Each row is followed by its group and then its class within the group.
[ -4   6 -14  -4   7   4  10  -5  15  -5 -14 -41 -14  -9   1 -40   5   0
   4  10 -13   9   0   5 -13  -6   3   0  12 -29   5 -10  -4   3 -10  -8
  28   6 -10  -1   4  -2  19  -5  -2   2 -12   9  15]	hz.<106>
[  6   4  17  -4  20  -6  -5 -20  18  -2 -43 -73  -3 -11   2 -53   2   9
   3  37   1  -6   5   6  -8  -1   3   6  -5  -2  -7 -27  -2  -1  -7 -15
  34   5 -13  -3  11   7 -25 -37  18   4   0  18  20]	nc.<103>
[  7   2  20   5   5   0  -9  -8   6  -7 -21 -56   9   7   3  -2 -10   3
   4  34   7   7   4   6  -8  -7  -5  13  21 -32 -11 -45  -1   3   1 -19
  17  13  -5   3  13   4 -23   0  27   3  -3   5  17]	nc.<97>
[-17  -7 -10   3   3  -3   2 -19   8  -3   8 -31 -11 -11   9 -80  23   2
   7 -88 -28  -9  10   3  17  -8  -8 -16  19 -89  17  13  -4  -3  -8   3
  19  31 -25  -3   2 -15  38  31 -34  -3 -12 -18  10]	Lm.<88>
[-32   0   4   1  10   2  -4 -17   9  -5 -21 -72  -3  18  13 -27  -3  -6
   6 -14   1   7   5  -2  -1   0   0   5  15 -63  -1 -24  -6  -3   3  -8
  21  13 -20   4   5  -7   4  -4  12   7   1   8  10]	nc.<84>
[ -1  13  12   4   9   4  -2  -1  -1  -2  -6 -22   1 -39   2 -14   2   4
  -1  39  -6   1   7   3 -11 -13   6 -15   7  -4   7 -21   3  -3 -21 -26
  22   5 -19 -27   1   1  14  -5  -8 -11 -21   2  25]	Lm.<93>
[  0  -3   1   2   5   5  -1  -1   8  -1  -8 -53   1  25  11 -18  -9   2
  -2 -10   2   4   2   6  -8 -10  -3   4  20 -63   3  -6  -4  -2   1  -9
  15  11 -14   3   6  -5   4  -2   6  -1  -2   0  10]	nc.<84>
[-11  14  14   4   3   4   6 -18  -1  -4   8 -15  -7 -20   3 -45  26  -4
  -1 -26  -8 -17   8   2  -2  -5  -8 -15  10 -46  13  -8  -1 -11 -15 -12
  21  13 -23 -17  -1 -15  27  -3 -26  -8 -18  -8  14]	Lm.<93>
[ -6  13  -6  -6   7   1   8   3  11 -12  -9 -33 -16 -31  -3 -29  10   3
   0  21  -8   1  -7   5  -2  -2   6 -10  16 -20   4 -14   8  -4 -15 -17
  24   9 -18 -19  -6   1  23 -10 -15  -2 -19   1  20]	Lm.<88>
[ -5   5   5   6   9   6  -3 -19   1  -2   1 -27  -5   9  10 -10   3  -5
  -3 -19  -4   5   9   9  -7   0  -5 -10  23 -66   8 -20   0  -5  -6 -12
   9  13 -23 -11  -4 -11  25   4  -4  -4 -13 -18  14]	hz.<106>
[ -8   4   2   4   2   6   9 -13  14  -4 -18 -49  -4  -3   6 -41   2   3
   2   3  -6  14   9   5  -5  -3 -10  -8  21 -50  -4 -25  -1   0 -10 -14
  21  17 -16   1   6   0  19  -4   6   0 -14   1  17]	hz.<106>
[ -6  12  -7   3  11   3   8  -9  18 -11 -14 -61 -11 -22   1 -40   6   0
  11  -6   0  11   9   7  -7  -3   1  -7  12 -47   6 -22   4   1  10 -15
  23  11 -21 -12  -5  -1  18 -18  -8   2  -6   8  25]	hz.<106>
[ -3   2  -7  -1   6  -1 -19  -3   9  -3 -27 -72 -10  10   5 -61  -3  -1
   3  -8 -11  -2   1  10  12 -10   8   4   6 -73  12   5  -2   0  -5  -2
  28  19 -16   8   3   3  11 -24  -3   7   8   6  10]	nc.<84>
[  4   2  30   3  14  -1 -22 -27  -2   4 -14 -45  -3  17   7 -17  -2   7
  -3  15  -4 -10   6   0  -5  -3  -4   7  -7 -22   0   2  -9   5  13  -7
  -2   9 -14   3  12   3 -11 -24  16   5  10   4   5]	nc.<103>
[ -7   5   2   2  -3   3   5  -3  15  -4  -7 -34 -12   5   4 -17   1   0
   8   3   9  22  15   6  11   0   6  -3  15 -52  -3 -46   2   0  -7  -7
  17  16  -9   4  -5   6  12 -18   3  12  -6   3  10]	hz.<94>

Each row is followed by its group and then its class within the group.
[ 19  -9   3  -9  -6   0   4 -17   6 -26  -6  11   2   7  -2  -1  -4  -9
   6 -13  26  -4   2   3  -1   8  -1   0   3  10  -2   7   9   4  16   1
  -2   2 -13  31  -1  16 -14  -6   2   0   3  -8  -3]	K.[34]
[ 19  -2   2  -8  13  10   2 -13  -3 -39 -11  10  10   2  -6  -5  -1  -3
   2 -13  16 -16  22  -3  -2   7   7   6   5  17   0  -6   6   7  22  -4
   5   2 -13  34   2   3 -10  -6   7  -5   0  -8  14]	K.[9]
[ 18  -5   3 -10   3  11  17 -19  -4 -30   7   7   5   3  -5   3 -13  -6
   9   8   9 -22   7   6  -2  -4   3 -10   2  24  -1  20   6 -16  18  -2
   1  -7 -16  25   3   7 -17   9  -3   7   1  -7   1]	K.[9]
[ 13   3  13   5  -8  -9   3   5  10   8 -11 -10  -2  -6  13 -15  10  27
  -3  -2 -14   1  -9 -13  -8   3   6  18  -4  -9  -9  -7  19   4 -14   0
  -6  -1  -1  -6   5  -5  16  -4   4  -5   2  -3   1]	X.[26]
[ 14  -5  16   1  -4  -8  -2  13   2   7   4 -16   0  -8  10 -29   0  20
  -3   3 -12   4 -16 -12   0 -10  -2  15  12 -11   1  -3   5 -10 -14   7
  -7   5   1  -8   6  -6  11   7  -4   4   1  -7   3]	X.[26]
[  9  -6 -13 -16   8   0   9 -22  -8 -19  -9   0  15  -3  11   8  -6  -8
   5  -4  19 -40   2   0 -23  -6   7  13   4  26  -8  -2   1  -1  15  -3
   0   1  -6  17   4   1 -20   9  16  -7  -1 -15  -5]	K.[19]
[ -7  13  -6 -10 -14  -4  23   3   0  72   2  23   6  -4  17 -14   4  -9
  14   8  -1  -6  12  -3  -6   2   3 -10 -13  -2   3 -35  -1  -2  -6 -14
  -7  -5  -6  30 -10  13 -56  -6  -7  20 -20 -13  -4]	Z.[33]
[ -1   1 -12  -7  -3  -2  -5  -8  -5  44  -9  12   3  -5  14   6   7 -15
  24   3  -4  -4   2  -8  -7  12  -7   2   2 -13 -18   1  15  -4  28  -4
  -8  -5  -2  -4  -2  -8  11 -11  26  -1 -20  -7  -6]	Z.[21]
[  5  21  -6   1   1  -4  -9   8 -19  -1  16  30  -1  -1  -9 -15 -19 -30
  12 -10  10  -1  13   3   0   4  -3  -4 -14  -6  21  -1  -9  11  32  -7
   5  11 -19  27 -11  23 -32  -9 -25  37 -17  -5 -10]	K.[34]
[  0   8 -11 -17   7   1   3   2  23  56  -3  16   8   1  12  -8  11  -6
  34  16  -3  20   6 -12 -11  12   3  -6 -11 -10 -14  -1  15   3  26 -10
  -3   1  -6  -8  -3   2  -7 -12  32  13  -8  -6   6]	Z.[21]
[ 19  -1 -16  -8   4  12  21 -23  15 -16   3  -1   0   3 -20  -3  -6   3
   7  -5  20 -26   1  10  -4   5   2  12  -4  29  -1  -7   5  13   6   3
   0  11 -16  37 -13   5 -12   5  -2   3  -1 -11   9]	K.[9]
[  7  -1  19  13   2   6  -1  -9   2   9  -2  -4  -6  -4  16 -14   8  20
  -6 -11 -11   9  -4  -5  -6   3   1   2  12  -8   0 -14  -3  -6 -11  -2
   7   3   1   0  -8 -12  19  -3  -7  -2   2  -3  -1]	X.[26]
[  2  -8   2 -16   5  -6  10 -13  -3  24 -14  -3  15  -8  16   4   1  -4
  20  -4  -8 -20   6  -9  -9  11  13   6   3   9 -18   0   6  -3  25  -5
  -4 -10   0  11   7  -5 -12  -5  13   0 -14  -2   2]	Z.[33]
[ -5  -2  -3   1  -4 -10  14   2  -2  28   4  -1   3  -5  21  -1  -1   7
   2   6 -15 -14  -7   0  -6  -7   1   6   1   5  -4  13  -4  -5 -12  -5
  -1 -11  10 -10 -11  -5  13 -17   3 -13   0  -4  -1]	X.[16]
[  6  11  -2 -13  -4  -5  -8  -8  15  20   1  10  -9  27   0  10   5  -8
   7  -8  -2  35  17   0 -10   4  -7   2   0   5  -9   0  -3   1  14  -2
   4  -5   1  -4 -10  -8 -19  -1  13 -13   0   2  -9]	S.[35]
[ 11  -4   0 -16   2  -5  -1 -10  -7  27   4  -3  13  -5  14   1   3  -3
  24   0  -3 -28  -2  -8  -4  -1   3   2   3   7 -29  -4  16   0  21  -7
  -5  10   3   2  15  -2   5  -9  29  -5  -1 -37   1]	Z.[21]
[  8   8   5   6  18   7   7  11 -11   5   2  -2   0 -10   9 -12  11  21
   2  -1 -13  -1  -2  -6  -5   2   7   0  -2 -13 -20 -14   7  -4  -6   3
   2   0  -1  -4   9   0  16   0  -3  12   1  14  -1]	X.[16]
[ -4 -14  -6  -2  -7  -5  -2  -3   4  14 -10  -1  15  -4   6  10  -1 -20
   4  -2  -7   3  10  -5  -4  10  -4  -5 -12  -6  -2   9 -12  -7   7  -7
  19  -2  -2  22   1  -1  -9  -5  12   7 -14 -18  -5]	Z.[21]
[  9   4   6  -1  -8   0   8  15   2  32   7  -7  12  -2  16 -15  12  42
  16   1 -20   3  -9  -4  -5   4   8   7   0 -10 -18 -10  18  -6  -3  -8
  -9 -13  -5  -9   1 -20  16   1   1 -15   3 -11  -5]	X.[26]
[  2  18  20  15 -10   2   3  18  -4   7   4  -2  -2 -12   3 -21   3  26
   2 -18 -17   9 -12  -9   3  12  -6   4 -22 -25  -2   0   5 -13 -16  -3
  -6   5  -6  -4   4   8   3   3 -22  14  -6   1   5]	X.[26]
[  7 -14   3  -9   6  -6  12 -20 -10 -33  -8   0   8  -8   7  26 -25 -22
   0 -18  12 -34   4   9  10  -6   2   2   8  21  -5  19 -11   4  -1   6
   5  -2  -6  23  -4   8  -5  10 -12  11  -2  -3   2]	K.[19]
[  0   8   2 -16  -4   1 -14   3  -8  17  -1   5   7  -2  13 -11   1  -2
  12  -2   2 -41   2  -8   9   6   2   6   1   5 -12  -3   9   4  19  -9
  -6   1   2   8  -3  -1  -6  -3  10  -8  -6 -15 -11]	Z.[38]
[ 12  16   2  14 -14   1  16   0   3   9   6  -7   1   4  14 -15  14  47
  -5  -9 -17   0 -15  -8  -2  -3   9   8  12   6 -17 -12  21  -7 -13   6
  -5  -3  -9   4   0  -7  32   9 -14 -10   2  -8  -2]	X.[41]
[ 26   3   0 -15   2   5  -2 -10   9 -45   7   3   1  15 -11  -1  -4  12
 -21 -18  15  -6 -15  -5  -4   6   6   7  13  14   0  -5  12  18  20   6
   6   2 -16  25   2  -1 -12  -4   0  -1   4 -14  11]	K.[34]
[ 16   9  11  13   4  -3 -12  20   8   7  -1  -4  -2  -2  12 -26  12  27
   2  -8 -16   6 -10 -15  -4   4   5   0  17 -18 -11  -6  11  -3  -6   1
  -3   3 -10  -1   9  -4  16   0 -18  -5   5  -3  -5]	X.[16]
[  6  17   1  -3   2  14 -10  -2 -20  47   9  18  -8  19  -5   3  13  -1
  15   9   1  23  11  12  -5  17   2 -11  -6  -9 -13  -5  21  12  37   1
   2   1 -15  -5  -5  -6  -4   3  21  -4  -8  10  17]	S.[14]
[ 10   1   4   4  -3  10 -20  18   6   4  -3  -1   0  -4   4 -14  10  23
 -10   4  -9  13  -3 -12  -3 -15   6   4 -16 -22   2  -2  10  -6 -10   4
  -4 -17   0 -11   5  -1  16  -8  -5  -3   8   6  -2]	X.[26]
[ -6   9  -2   0   1  10 -10  -9 -22  32  12   5  -5  11 -15  11 -20 -21
 -14   4   1   6   6   3   5   6  -9 -14  -3  -7  -4  12  -2   5  19   2
  20   7  -1 -12   0   2   7   6   2   3 -22  21   4]	S.[31]
[  5   0   6  11  -3 -13  -3  13   4   8   2  -1  -5   1   7 -14  10  20
   1   8 -26  -2  -7  -2 -19   2   1  12  14  -7 -14 -26   3   2  -4  -4
  -1  -5   4  -6  -1  -7  20 -11  -2 -10  -5  -1  -8]	X.[16]
[-18 -28  -3  -9  13   3   1  -9  -1  23  -5   3   6   3   8   1   4  -9
  15   4 -11  -9   4  -4 -12   5  -1   1 -10   0 -11   1   2  -1  12   1
  -6  -2  10   9   4  -2 -16  -3  33   3   2 -21  -5]	Z.[38]
[ 15  -3 -11  -2  13  13  13 -16  -2 -30 -15   4  12 -41 -17  13 -13 -26
  15 -14  16 -19   4   8  -1   3  -3   0   5  17   3   8   0  10  19  -6
   7  -3  -8  22   0   3 -14   4  -2   6  -3  -8  -3]	K.[19]
[  7 -23 -10 -15  -5 -12  12 -13  -6  -1 -21   3  12  -5  17   4   1  -7
  11  -6  -6 -19  21  -3 -13  -8   5   5 -15   6  -5   4  -6  -6  -1 -11
 -15 -21   1  11   1   9 -22  -7  27   8  -3 -12  -4]	Z.[33]
[ -3  18   3   4  -1   8 -28  -6  -3  41   9  13 -13  28 -12  11   1  -4
  -2   0 -11  44   9  19   5   9  -7 -12   0 -10  -3   5   9  12  29 -21
   6   2   5 -21   1 -13 -10   9   1 -10  -7  23   1]	S.[31]
[  9   6  -1 -16   4   7  -9 -10  -1 -37  -4   8  -9   9  -6   1 -15 -27
  -2 -14  18 -15   2   1   0  -1  -5  -1   5  13   0   6  -2   0   9  -8
   3  -7  -7  23  -9  -1 -13  -5  -4   6   0 -12   7]	K.[9]
[  9  -8  -8 -15   6 -14   5 -10   1 -31  33  16  -2  15   8  -3 -21 -10
   5 -25   8  -4  10   3 -11  -4 -14  12   9  29   5   3 -20   1  19  10
 -20  -6 -12  28  -9 -12 -28   7 -40  -5  -1 -20 -13]	K.[9]
[ -3  17   1   1  -1  12 -24  -6 -13  45   6   8  -2  11   1   4   8  -6
  16  18 -18  29   0   8   8   9  -3 -11  -2 -28 -10  -3  16  30  26   6
   7   1  23 -12   2   3  -1   7   4  10 -12  18   7]	S.[14]

Each row is followed by its group and then its class within the group.
[  8  -3   5  14   7  -5  17  23   3   8  34   3 -23  24 -13  24   6   5
  -5   3  -4 -14 -11 -15   4   1   5 -12  -4   6   2  16  17  -6   1  15
 -18  12   5 -33  -2  11  -5 -10  -4 -16  10   8   4]	<43>.<208>
[ -8 -13   2 -23  -1  -4   5  10   7 -30  -4  14  12  -2  11   1 -19   1
   5  17   1  25  -5   6   6  11   2  -4   5  -3  12  -5 -15 -12  11  -2
  54  -5   0  10  10   8   5  -2  -4   6  15  17  -8]	<33>.<228>
[-11  -5  -2  -5  -2  -4   8  28   5 -35   0  -2   6   3   7   6 -23  -6
   3   7  -2  16  -2   6  -1   0  -2  -3   2   3 -16   1 -13 -14  10   7
  22   2  -2  10   6  -2  10  -4 -12  21  14   3  -1]	<33>.<228>
[  8   8   8   9   0 -10  14  15  15  -2   3 -13 -14  16  -8  17  12   5
  -3   2   3  -8  -8 -13   7   6   2  19 -21   7   0  19  15 -11   2   3
 -14   1  11 -23  -4   1 -10  -8  -2 -19   8   6  14]	<43>.<202>
[ -2  -7   0 -11  -5  -7   9  25   4 -29  -3  -1   3  -7  -8   6 -23   0
   4   9   0  17 -14  -3   0  -8  -3 -10   5   4  -5   1 -17 -13  10   9
  16   3  -2   5   4   2   8  -7 -12  18   5   0  -3]	<33>.<233>
